Here is a tiny trained network, its code and every weight. The questions are about switching its units off for an input and a class, where a switched-off unit gives its printed mean instead of its output.

import numpy as np


def w(rows, s, z=0):
    codes = np.array(rows[::2]) - 128.0
    scale = np.full(codes.shape[1], s)
    scale[-1] = z or s
    return codes * scale


def f(y):
    return np.maximum(y, 0)


def log_softmax(a):
    a = a - a.max(-1, keepdims=True)
    return a - np.log(np.exp(a).sum(-1, keepdims=True))


def net(x, mask):
    res = np.array(x, float).reshape(1, 6) / 4 @ E
    y = f(res @ A[0][:, :-1].T + A[0][:, -1])
    res = res + np.where(mask, y, B[0][:, -1]) @ B[0][:, :-1]
    return log_softmax(res[-1] @ U[:, :-1].T + U[:, -1])


A, B = {}, {}
E = w([
[34,92,177,150,240],'x0',
[129,202,16,99,141],'x1',
[101,104,114,66,3],'x2',
[180,36,77,84,102],'x3',
[14,203,164,141,131],'x4',
[69,98,94,237,37],'x5',
],0.0059)
A[0] = w([
[131,99,65,213,114,212],'neuron 0',
[121,166,123,184,120,69],'neuron 1',
[104,70,116,146,98,141],'neuron 2',
[82,61,203,202,205,135],'neuron 3',
[188,139,148,176,136,252],'neuron 4',
[106,156,155,132,90,95],'neuron 5',
[93,79,180,186,178,150],'neuron 6',
[118,112,47,127,155,168],'neuron 7',
[121,159,190,139,175,159],'neuron 8',
[183,125,156,175,124,104],'neuron 9',
[89,131,128,150,145,80],'neuron 10',
[129,118,139,137,98,88],'neuron 11',
[81,56,210,209,211,139],'neuron 12',
[118,136,91,204,115,134],'neuron 13',
[174,142,160,155,121,94],'neuron 14',
[134,143,124,72,115,108],'neuron 15',
[187,147,119,177,143,150],'neuron 16',
[166,146,111,189,151,68],'neuron 17',
[99,211,117,103,167,34],'neuron 18',
[139,149,162,153,163,123],'neuron 19',
[108,71,125,147,118,90],'neuron 20',
[103,115,62,81,169,89],'neuron 21',
[149,118,177,163,60,24],'neuron 22',
[125,134,97,156,116,110],'neuron 23',
[94,169,158,140,166,142],'neuron 24',
[92,40,122,163,118,158],'neuron 25',
[100,171,146,147,95,117],'neuron 26',
[94,95,115,155,205,72],'neuron 27',
[121,83,125,135,153,58],'neuron 28',
[104,109,141,98,147,97],'neuron 29',
[138,76,192,123,81,53],'neuron 30',
[108,120,123,150,136,70],'neuron 31',
[104,163,99,151,183,143],'neuron 32',
[74,230,214,147,213,147],'neuron 33',
[146,135,85,128,97,56],'neuron 34',
[164,136,125,121,144,123],'neuron 35',
[107,136,48,250,103,107],'neuron 36',
[167,186,150,146,170,133],'neuron 37',
[135,136,178,122,82,230],'neuron 38',
[154,189,143,100,124,41],'neuron 39',
[110,125,173,157,195,112],'neuron 40',
[99,26,134,170,108,88],'neuron 41',
[195,134,153,182,113,83],'neuron 42',
[126,134,58,63,166,8],'neuron 43',
[155,94,80,111,156,189],'neuron 44',
[118,178,87,180,107,92],'neuron 45',
],0.014,0.0035)
B[0] = w([
[79,143,141,36,190,189],'neuron 0',
[111,131,98,170,166,152],'neuron 1',
[116,120,112,54,101,164],'neuron 2',
[136,43,94,236,176,213],'neuron 3',
[196,93,173,87,81,180],'neuron 4',
[157,207,112,159,102,152],'neuron 5',
[110,46,81,191,136,190],'neuron 6',
[173,82,131,64,173,174],'neuron 7',
[115,86,168,122,143,189],'neuron 8',
[201,131,144,115,103,154],'neuron 9',
[124,130,129,172,130,152],'neuron 10',
[130,118,126,98,112,142],'neuron 11',
[140,27,82,236,178,220],'neuron 12',
[106,160,132,121,203,168],'neuron 13',
[142,108,152,83,104,146],'neuron 14',
[174,112,98,176,135,155],'neuron 15',
[183,85,137,78,115,166],'neuron 16',
[163,141,137,92,141,152],'neuron 17',
[119,220,136,214,159,184],'neuron 18',
[126,128,148,121,139,163],'neuron 19',
[124,123,101,95,70,151],'neuron 20',
[224,97,124,126,148,168],'neuron 21',
[187,148,122,78,108,159],'neuron 22',
[130,130,137,108,161,147],'neuron 23',
[89,137,149,158,120,184],'neuron 24',
[79,104,80,84,28,175],'neuron 25',
[145,197,97,120,115,160],'neuron 26',
[186,122,117,120,162,177],'neuron 27',
[141,123,114,138,140,142],'neuron 28',
[158,112,140,140,124,147],'neuron 29',
[138,109,142,111,66,166],'neuron 30',
[128,120,124,142,137,137],'neuron 31',
[138,114,178,94,103,185],'neuron 32',
[33,78,236,115,110,252],'neuron 33',
[161,126,136,130,185,154],'neuron 34',
[130,84,150,120,132,153],'neuron 35',
[90,178,152,83,255,195],'neuron 36',
[121,123,177,95,89,180],'neuron 37',
[137,170,129,136,47,172],'neuron 38',
[90,129,93,184,75,153],'neuron 39',
[135,140,150,141,152,186],'neuron 40',
[112,135,61,132,13,174],'neuron 41',
[171,128,162,76,102,157],'neuron 42',
[222,63,114,97,153,167],'neuron 43',
[154,105,67,136,98,178],'neuron 44',
[124,177,134,118,191,167],'neuron 45',
],0.027,0.012)
U = w([
[91,80,254,228,155,171],'0',
[138,138,118,91,72,241],'1',
[58,191,59,146,172,130],'2',
[114,208,173,52,178,113],'3',
[143,105,109,151,164,82],'4',
[101,203,130,131,120,1],'5',
[46,235,204,183,127,29],'6',
[33,147,106,93,152,145],'7',
],0.0091,0.0037)

Each question gives the input, the list of numbers given to net, and the class t.
The units are the neurons (one row each of A and B). Each row of codes is followed by its name. A weight is (code - 128) times the scale printed after its matrix; where a second scale follows, it is the last column's (A, B and U).
mask holds one flag per neuron, in row order. A switched-off neuron (its flag False) gives its mean, the last column of its row in B, instead of its output. The means were averaged over made-up inputs and are rounded, as every weight is.
A unit's drop is (log p(t) with every unit on - log p(t) with that unit switched off) / (log p(t) with every unit on - log p(t) with every unit switched off).
The circuit of an input: a set's keep is (log p(t) with only the set's units on - log p(t) with every unit switched off) / (log p(t) with every unit on - log p(t) with every unit switched off). Starting from the 12 units with the biggest drops (on a tie, the unit counted first), units are removed one at a time, each time the one whose removal leaves the highest keep (on an exact tie, the one counted first), for as long as the keep stays at least 0.8.
units of the circuit, in order: the units of the circuit, biggest drop first
k most important neurons: the k neurons with the biggest drops, biggest first
drop of u: that unit's drop, to one decimal
input [-1,-1,2,6,-6,-5], class 1: most important neuron -> neuron 12
input [-8,2,6,2,7,-6], class 1: 3 most important neurons -> neuron 12; neuron 36; neuron 3
input [1,-8,2,-5,-8,-2], class 1: 2 most important neurons -> neuron 33; neuron 41
input [-4,-2,1,-3,6,-5], class 6: 2 most important neurons -> neuron 12; neuron 3
input [6,-3,5,-1,-1,4], class 4: 3 most important neurons -> neuron 12; neuron 3; neuron 33
input [2,4,0,1,-2,-8], class 4: 2 most important neurons -> neuron 33; neuron 43
input [8,-3,3,8,3,6], class 4: 2 most important neurons -> neuron 12; neuron 3
input [8,-5,1,7,-6,4], class 4: 3 most important neurons -> neuron 12; neuron 3; neuron 6
input [-6,5,1,5,1,0], class 4: 2 most important neurons -> neuron 33; neuron 15
input [-8,7,3,0,-3,0], class 3: 3 most important neurons -> neuron 12; neuron 3; neuron 6
input [-7,7,4,3,2,0], class 3: 3 most important neurons -> neuron 12; neuron 3; neuron 6
input [-5,-4,-5,2,-5,6], class 3: 2 most important neurons -> neuron 36; neuron 0
input [-3,2,2,-5,4,-5], class 6: drop of neuron 3 -> 0.1
input [-4,7,-8,-4,7,2], class 6: drop of neuron 18 -> 0.1
input [2,-1,-3,3,-6,-7], class 4: units of the circuit, in order -> neuron 33
input [7,7,-3,-3,-5,7], class 4: drop of neuron 12 -> 0.2
input [-6,-6,5,-7,-1,6], class 3: drop of neuron 36 -> 0.2
